Below are the code and all the weights of a small trained network. Each question names an input and a class and asks about switching units off, where a switched-off unit gives its printed mean instead of its output.

import numpy as np


def w(rows, s, z=0):
    codes = np.array(rows[::2]) - 128.0
    scale = np.full(codes.shape[1], s)
    scale[-1] = z or s
    return codes * scale


def f(y):
    return np.maximum(y, 0)


def log_softmax(a):
    a = a - a.max(-1, keepdims=True)
    return a - np.log(np.exp(a).sum(-1, keepdims=True))


def net(x, mask):
    res = np.array(x, float).reshape(1, 5) / 4 @ E
    y = f(res @ A[0][:, :-1].T + A[0][:, -1])
    res = res + np.where(mask, y, B[0][:, -1]) @ B[0][:, :-1]
    return log_softmax(res[-1] @ U[:, :-1].T + U[:, -1])


A, B = {}, {}
E = w([
[221,2,88,199,139],'x0',
[19,26,245,159,177],'x1',
[54,83,43,56,197],'x2',
[125,128,127,125,129],'x3',
[31,151,81,252,68],'x4',
],0.007)
A[0] = w([
[104,215,191,94,134,93],'neuron 1',
[82,89,232,169,126,35],'neuron 2',
[183,55,124,158,141,5],'neuron 3',
[128,160,160,231,53,138],'neuron 4',
[194,192,93,146,65,181],'neuron 5',
[199,113,189,91,158,75],'neuron 6',
[56,167,143,77,141,108],'neuron 7',
[79,68,248,155,167,41],'neuron 8',
[180,135,183,79,141,114],'neuron 9',
],0.011,0.002)
B[0] = w([
[174,17,155,210,35,205],'neuron 1',
[164,212,103,68,147,230],'neuron 2',
[207,28,117,154,19,193],'neuron 3',
[41,96,130,156,178,216],'neuron 4',
[177,209,161,73,195,224],'neuron 5',
[29,107,42,179,137,201],'neuron 6',
[178,71,156,151,87,192],'neuron 7',
[169,237,125,62,122,254],'neuron 8',
[2,121,71,156,169,193],'neuron 9',
],0.0087,0.0099)
U = w([
[250,196,112,28,162,76],'0',
[237,47,146,175,2,115],'1',
[9,109,33,172,189,71],'2',
[148,93,134,126,194,254],'3',
],0.0092,0.0074)

Each question gives the input, the list of numbers given to net, and the class t.
The units are the neurons (one row each of A and B). Each row of codes is followed by its name. A weight is (code - 128) times the scale printed after its matrix; where a second scale follows, it is the last column's (A, B and U).
mask holds one flag per neuron, in row order. A switched-off neuron (its flag False) gives its mean, the last column of its row in B, instead of its output. The means were averaged over made-up inputs and are rounded, as every weight is.
A unit's drop is (log p(t) with every unit on - log p(t) with that unit switched off) / (log p(t) with every unit on - log p(t) with every unit switched off).
The circuit of an input: a set's keep is (log p(t) with only the set's units on - log p(t) with every unit switched off) / (log p(t) with every unit on - log p(t) with every unit switched off). Starting from all 9 units, units are removed one at a time, each time the one whose removal leaves the highest keep (on an exact tie, the one counted first), for as long as the keep stays at least 0.8.
units of the circuit, in order: the units of the circuit, biggest drop first
most important unit: the unit with the biggest drop
top k neurons: the k neurons with the biggest drops, biggest first
drop of u: that unit's drop, to one decimal
input [2,7,-1,7,-8], class 2: top 3 neurons	[neuron 6; neuron 9; neuron 5]
input [2,-2,-8,-3,0], class 3: units of the circuit, in order	[neuron 5; neuron 4; neuron 8]
input [-7,-4,-4,3,-1], class 1: units of the circuit, in order	[neuron 1]
input [-7,-5,0,1,1], class 1: top 2 neurons	[neuron 1; neuron 8]
input [-5,-2,8,2,5], class 3: units of the circuit, in order	[neuron 6; neuron 7]
input [4,7,-8,-8,6], class 3: top 2 neurons	[neuron 4; neuron 5]
input [3,0,-7,-1,1], class 3: units of the circuit, in order	[neuron 4; neuron 1]
input [-5,-6,-7,-2,-6], class 3: top 2 neurons	[neuron 9; neuron 8]
input [6,-7,-8,0,5], class 3: top 3 neurons	[neuron 4; neuron 8; neuron 5]
input [-4,-5,2,-1,-6], class 2: units of the circuit, in order	[neuron 9; neuron 8]
input [2,-4,-1,-2,-7], class 2: units of the circuit, in order	[neuron 6; neuron 9]
input [-8,5,-4,-5,6], class 1: top 2 neurons	[neuron 1; neuron 7]
input [8,-4,0,4,-7], class 1: top 2 neurons	[neuron 3; neuron 4]
input [0,0,-4,-6,4], class 2: units of the circuit, in order	[neuron 4]
input [7,-6,6,2,1], class 1: top 2 neurons	[neuron 8; neuron 3]
input [-8,5,8,-6,4], class 1: units of the circuit, in order	[neuron 7; neuron 1]
input [3,0,4,4,-8], class 2: top 2 neurons	[neuron 6; neuron 9]
input [-7,4,-3,-8,-8], class 2: top 3 neurons	[neuron 9; neuron 6; neuron 3]
input [1,-6,-7,-1,0], class 3: top 3 neurons	[neuron 8; neuron 4; neuron 2]
input [-7,-5,-8,4,-1], class 3: most important unit	neuron 5
input [-8,1,0,0,6], class 1: top 2 neurons	[neuron 1; neuron 7]
input [1,6,1,-3,-7], class 2: drop of neuron 5	0.5
input [-8,5,4,3,5], class 1: drop of neuron 1	0.2
input [-1,2,-7,6,8], class 2: drop of neuron 3	0.0
